Each row has a name. Each piece below is followed by the name of the row it came from, unless a question asks for something else. Each question is about the rows just above it. Some pieces are copies with a little noise. Places in a row count from 0.

[ 30, -21,  -2, -22,   6, -27,  -1,  20,  -8,  -8, -12,  -9,  -8,   9,  11,
  12,  23,  -3,   1,  -6,  20,  26,  34, -15, -19,  14,   4, -18,   1, -26,
 -21,  29,   3,  46, -32, -30,  -5,  31, -26, -27,  -2,  14,  -2, -26,  10,
  24,  18,  14,   4,  14, -15,  28,  11,   9, -29, -38,  -9] = J231
[  8,   2,  15, -22,  19,   1, -14,  -7,  25,   0,  -2,   4, -12,  29,  -2,
   6,   8,  22,  11,   0,  -1,  14,  11, -14,  -1,  -9,  -2,  13,  -5, -12,
   9,   9,   1,  31, -13,  -5,   4,  15, -11, -12, -10,   2,   0,   2,  10,
 -23, -14,  -7,   5,  -8,  18,  -1,  10, -16,   3,  -4,   9] = J476
[ 15,   6,  26, -40,  18, -32, -13,  15,  18, -14,   0, -36,  -4,  27,  21,
 -16,  16,   1,  14, -33,  -6,  12,  24, -34,  11,  11,   9, -23,   7,  -2,
  14,  -9, -24,   8, -22,  -8,  -2,  28,  18,   1,  26, -11, -12,  -3,  13,
   3,   0, -15, -11,  -6,  20,  -2,  11, -11,  23,   9,   6] = J750
[ 30,   1, -11, -38,  15, -12, -14,  14,  36,  -6, -10,   2,  -7,  31,  34,
  -9,  36,  28,   4, -24,  -5, -11,   3, -10,  -1,  -9, -12,   5,  -6,   1,
  16,   8, -10,  81, -22, -37,   5,   8, -30,   7, -12,  -7,   5, -10,   0,
   4,   0, -15, -11, -13,  30,  10,  22, -37, -38, -43,  -3] = J526
[ 10,  -7,  13, -24,  -7,  15,   0,   7,  10, -15,   5, -12, -19,  16,  -3,
   3,  14,   6,  -5, -14,  -6,  -4,  10,  -3,   9, -15, -14,  16,  -3,  -4,
  26,   0,  -1,  41, -11,  -6,   1,   1, -12,   9, -14,  19,  12, -13,   2,
  -9,  -2,  11,  -9, -10,   9, -14,  -3,  -4, -12, -25,   6] = J203
[ 23,  17,  12, -24,  15,  -3,   3,   1,  13, -13,   1, -15, -21,  22,  -2,
   3,   6,  20,   9,  -3, -17,   1,   0, -18,   7, -21,   5,   6,  18, -18,
  13,  -5,  -4,  41,   4,  -1,  26,  13,  -4,  -7, -18,   0,  -1,  -2,   4,
 -14, -18,  -8,   5,   6,   4,  -3,   7, -18, -11,  -7,   4] = J13
[  0,  -6,  15, -31,  18,   4,   4,   5,  26,  -6,  -5,  -5, -12,  29,   9,
  -2,  15,  35, -12,  -3, -12,  19,  15, -16,  17, -11,   0,  -4, -12,   1,
  17,   5,   2,  16, -13,   2,   4,   6,   8,  -5, -30,  11,   6,   1,   6,
 -11,  -3,  23,   6, -13,  21, -27,   0,  -5,  -6,  -8,  -9] = J208
which: [  0,  -6,  15, -31,  18,   4,   4,   5,  26,  -6,  -5,  -5, -12,  29,   9,
  -2,  15,  35, -12,  -3, -12,  19,  15, -16,  17, -11,   0,  -4, -12,   1,
  17,   5,   2,  16, -13,   2,   4,   6,   8,  -5, -30,  11,   6,   1,   6,
 -11,  -3,  23,   6, -13,  21, -27,   0,  -5,  -6,  -8,  -9]
J208
Places of [-3] in row J203:
14 23 28 52
Shift each entry of [9] by +1 times 1:
[10]

[-11,  -1,  22, -20,  -7, -16,  18,  -1,  37, -11, -62] : J231
[-38, -21,   7,   2,  64,  15, -10,  33, -17,   2,  31] : J143
[ 21,  16,  14,   7, -73, -14, -15, -10,  13, -21,  18] : J750
[ -8,  -1,  29,  10, -44,  -7, -28,  20,  35, -32,  48] : J447
The one value in J750 and J231:
[18]
which: [ 23,  15,  13,   8, -73, -13, -16, -11,  13, -21,  19]
J750
which: [-14,   0,  23, -21,  -9, -17,  18,  -1,  39, -12, -60]
J231
At which places does J231 hold [-20]?
3

[-39,  29,  14,  53, -66,  12]  J231
[-37, -30, -10,  32, -54,  30]  J13
[ 41, -25,  64, -47,  31,   0]  J153
[  6,  -3, -43, -29,  30,  -4]  J143
[-43,  -3, -43,  25, -43, -43]  J750
[-14,  -3, -42,  16,   0,  55]  J447
Shared by J143 and J13:
[30]
Shared by J447 and J153:
[0]
The one value in J750 and J447:
[-3]
[16,  0] with -1 step of 1 on every entry:
[15, -1]
which: [  5,  -3, -42, -30,  29,  -5]
J143
At which places does J750 hold [-43]?
0 2 4 5

[ 46, -53,  45, -65,  38] : J375
[-63, -51, -57,  37, -51] : J526
[-46, -41, -47,  65, -45] : J476
[ 64,  64,  64, -54, -54] : J153
[-73, -62, -66,  74, -59] : J208
At which places does J375 hold [38]?
4
Move every entry of [-47] by -1 step of 1.
[-48]
which: [-63, -50, -58,  36, -50]
J526
which: [-73, -63, -66,  73, -59]
J208
Shift each entry of [-63, -51, -57,  37] by +1 times 1:
[-62, -50, -56,  38]
Which row holds [-46, -41, -47,  65, -45]?
J476
At which places does J153 hold [-54]?
3 4

[-37,  27, -14,  19,  33,  42, -21]  J143
[ 18,  47, -48,  18,  32,  11, -44]  J13
[ 26,  -6,  43,  25, -32,  46,  52]  J526
[-36, -28,  27, -21,  26, -41, -39]  J375
[-50, -37,  35, -40,  35, -28, -40]  J153
[-22,  27,  -7,  17,  29,  28,  40]  J231
[-36, -44,  36, -17,  22, -32, -10]  J203
[-39, -32, -13,  29,  26,  51,   6]  J243
[-24,  49,  18,  44,  35,  -3, -40]  J476
[ 48, -30,  41,  -7,  17, -48,  41]  J750
[ 24,  18,  17,  37, -31,  39,  -8]  J447
[-56,  49, -52,  40,  -2,  40,  51]  J208
Shared by J447 and J750:
[17]
[46] is at row and place
J526, 5
Which value is in both J447 and J476?
[18]

